Here is a tiny trained network, its code and every weight. The questions are about switching its units off for an input and a target symbol, where a switched-off unit gives its printed mean instead of its output.

import numpy as np


def w(rows, s, z=0):
    codes = np.array(rows[::2]) - 128.0
    scale = np.full(codes.shape[1], s)
    scale[-1] = z or s
    return codes * scale


def norm(h):
    return h / np.sqrt((h * h).mean(-1, keepdims=True) + 1e-5)


def f(y):
    return np.maximum(y, 0)


def softmax(a):
    e = np.exp(a - a.max(-1, keepdims=True))
    return e / e.sum(-1, keepdims=True)


def log_softmax(a):
    a = a - a.max(-1, keepdims=True)
    return a - np.log(np.exp(a).sum(-1, keepdims=True))


def net(x, mask):
    ids = ['αβγδεζηθλξπτφψω'.index(c) for c in x.split()]
    T = len(ids)
    res = E[ids] + P[:T]
    r = norm(res)
    for j in range(2):
        rows = slice(2 * j, 2 * j + 2)
        q, k, v = (r @ M[0][rows].T for M in (Q, K, V))
        z = softmax(np.where(np.tri(T) > 0, q @ k.T / 2**0.5, -1e9)) @ v
        o = O[0][rows]
        res = res + np.where(mask[j], z, o[:, -1]) @ o[:, :-1]
    y = f(norm(res) @ A[0][:, :-1].T + A[0][:, -1])
    res = res + np.where(mask[2:6], y, B[0][:, -1]) @ B[0][:, :-1]
    return log_softmax(norm(res)[-1] @ U[:, :-1].T + U[:, -1])


Q, K, V, O, A, B = {}, {}, {}, {}, {}, {}
E = w([
[125,45,175,120,141,209,151,193],'α',
[89,126,138,225,113,115,112,158],'β',
[178,55,98,123,199,98,192,139],'γ',
[142,87,78,166,92,138,85,41],'δ',
[28,97,186,126,139,180,159,105],'ε',
[30,62,123,91,155,138,79,105],'ζ',
[159,100,20,104,125,185,113,83],'η',
[29,210,62,162,85,55,118,102],'θ',
[81,106,181,47,5,150,195,115],'λ',
[201,73,164,141,48,184,182,105],'ξ',
[167,174,192,201,113,149,196,125],'π',
[149,90,175,114,138,55,23,172],'τ',
[152,189,156,63,136,180,107,104],'φ',
[52,105,203,82,90,87,202,83],'ψ',
[55,151,130,93,208,99,173,157],'ω',
],0.021)
P = w([
[79,63,203,122,3,108,138,13],'0',
[109,98,189,131,56,110,133,53],'1',
[92,108,181,115,93,112,136,73],'2',
[68,110,188,100,129,97,159,84],'3',
[67,125,184,93,148,88,163,101],'4',
[43,125,182,66,147,90,174,121],'5',
],0.0062)
Q[0] = w([
[111,63,133,101,111,65,190,102],'h0',
[46,97,122,171,157,161,195,31],'h0',
[154,83,190,136,122,49,95,134],'h1',
[254,142,41,132,150,139,70,193],'h1',
],0.0089)
K[0] = w([
[158,75,100,48,149,71,130,148],'h0',
[115,28,68,134,248,87,254,49],'h0',
[145,69,187,128,155,33,110,95],'h1',
[82,53,27,198,71,159,201,103],'h1',
],0.008)
V[0] = w([
[102,204,155,37,44,142,50,180],'h0',
[159,16,148,237,193,65,143,145],'h0',
[59,182,102,182,137,254,206,81],'h1',
[158,208,121,64,166,223,129,49],'h1',
],0.0058)
O[0] = w([
[147,132,206,161,135,121,30,118,3],'h0',
[83,121,119,109,163,158,157,126,235],'h0',
[128,132,193,187,115,211,112,129,144],'h1',
[155,190,94,102,199,176,130,1,94],'h1',
],0.0087,0.0043)
A[0] = w([
[95,255,190,93,76,233,101,90,159],'n0',
[139,39,82,102,65,115,194,131,252],'n1',
[167,86,80,148,20,150,192,41,112],'n2',
[160,176,96,84,51,98,198,73,69],'n3',
],0.0078,0.0038)
B[0] = w([
[199,53,27,88,66,131,151,110,189],'n0',
[174,183,72,115,160,142,96,194,254],'n1',
[56,180,162,139,183,96,113,120,197],'n2',
[171,201,245,117,160,116,75,141,168],'n3',
],0.011,0.0092)
U = w([
[205,130,113,59,46,152,115,123,43],'α',
[129,209,105,174,191,153,58,117,83],'β',
[57,24,78,118,84,143,129,111,128],'γ',
[117,33,169,130,171,97,42,140,137],'δ',
[176,137,108,107,159,151,138,26,195],'ε',
[197,119,80,114,167,23,132,185,254],'ζ',
[73,188,88,128,184,163,224,179,107],'η',
[131,79,178,234,143,195,122,216,183],'θ',
[78,129,59,254,51,98,153,146,171],'λ',
[189,180,208,209,150,169,171,137,254],'ξ',
[77,212,83,193,113,69,108,90,33],'π',
[115,159,209,62,66,125,166,130,21],'τ',
[111,67,140,187,64,174,243,96,94],'φ',
[167,165,217,129,185,243,84,205,47],'ψ',
[74,124,225,128,182,54,211,80,10],'ω',
],0.0089,0.0026)

Each question gives the input, a string of symbols that net reads in full, and the target symbol t.
The units are the heads (2 rows each of Q, K, V and O) and the neurons (one row each of A and B). Each row of codes is followed by its name. A weight is (code - 128) times the scale printed after its matrix; where a second scale follows, it is the last column's (O, A, B and U).
mask holds one flag per unit, heads first, then neurons. A switched-off unit (its flag False) gives its mean, the last column of its rows in O or B, instead of its output. The means were averaged over made-up inputs and are rounded, as every weight is.
A unit's drop is (log p(t) with every unit on - log p(t) with that unit switched off) / (log p(t) with every unit on - log p(t) with every unit switched off).
The circuit of an input: a set's keep is (log p(t) with only the set's units on - log p(t) with every unit switched off) / (log p(t) with every unit on - log p(t) with every unit switched off). Starting from all 6 units, units are removed one at a time, each time the one whose removal leaves the highest keep (on an exact tie, the one counted first), for as long as the keep stays at least 0.8.
circuit, biggest first: the units of the circuit, biggest drop first
top k neurons: the k neurons with the biggest drops, biggest first
drop of u: that unit's drop, to one decimal
input β θ γ ε ξ, target η: circuit, biggest first	[h0, n2]
input φ θ ζ α φ ψ, target ε: circuit, biggest first	[h1]
input τ θ ζ ω ζ, target ζ: top 2 neurons	[n1, n2]
input α ζ α θ ω π, target φ: top 2 neurons	[n1, n0]
input τ τ ζ δ ψ, target ζ: top 2 neurons	[n1, n2]
input ζ γ ζ λ λ, target η: circuit, biggest first	[h0, n1]
input ω λ λ ξ, target ξ: circuit, biggest first	[n2, h0]
input ζ α ε, target γ: top 2 neurons	[n0, n3]
input γ ψ φ, target ε: top 2 neurons	[n1, n0]
input π φ ε θ, target ε: circuit, biggest first	[h1, n0]
input θ β β δ, target β: circuit, biggest first	[n1, n0]
input ψ π δ, target π: top 2 neurons	[n2, n3]
input β ψ ψ λ ζ ε, target φ: top 3 neurons	[n1, n0, n2]
input τ τ τ β ζ ξ, target ζ: circuit, biggest first	[h1]
input ζ ξ ω, target ω: top 2 neurons	[n1, n0]
input λ γ ψ τ ζ β, target ζ: top 2 neurons	[n1, n2]
input β β η, target β: top 2 neurons	[n2, n3]
input ω θ ψ τ ξ ψ, target ζ: top 2 neurons	[n1, n2]
input ω θ γ φ, target α: drop of h0	0.2
input β ω ξ γ γ, target η: drop of n0	0.2
input φ β ζ, target ε: drop of h0	0.0
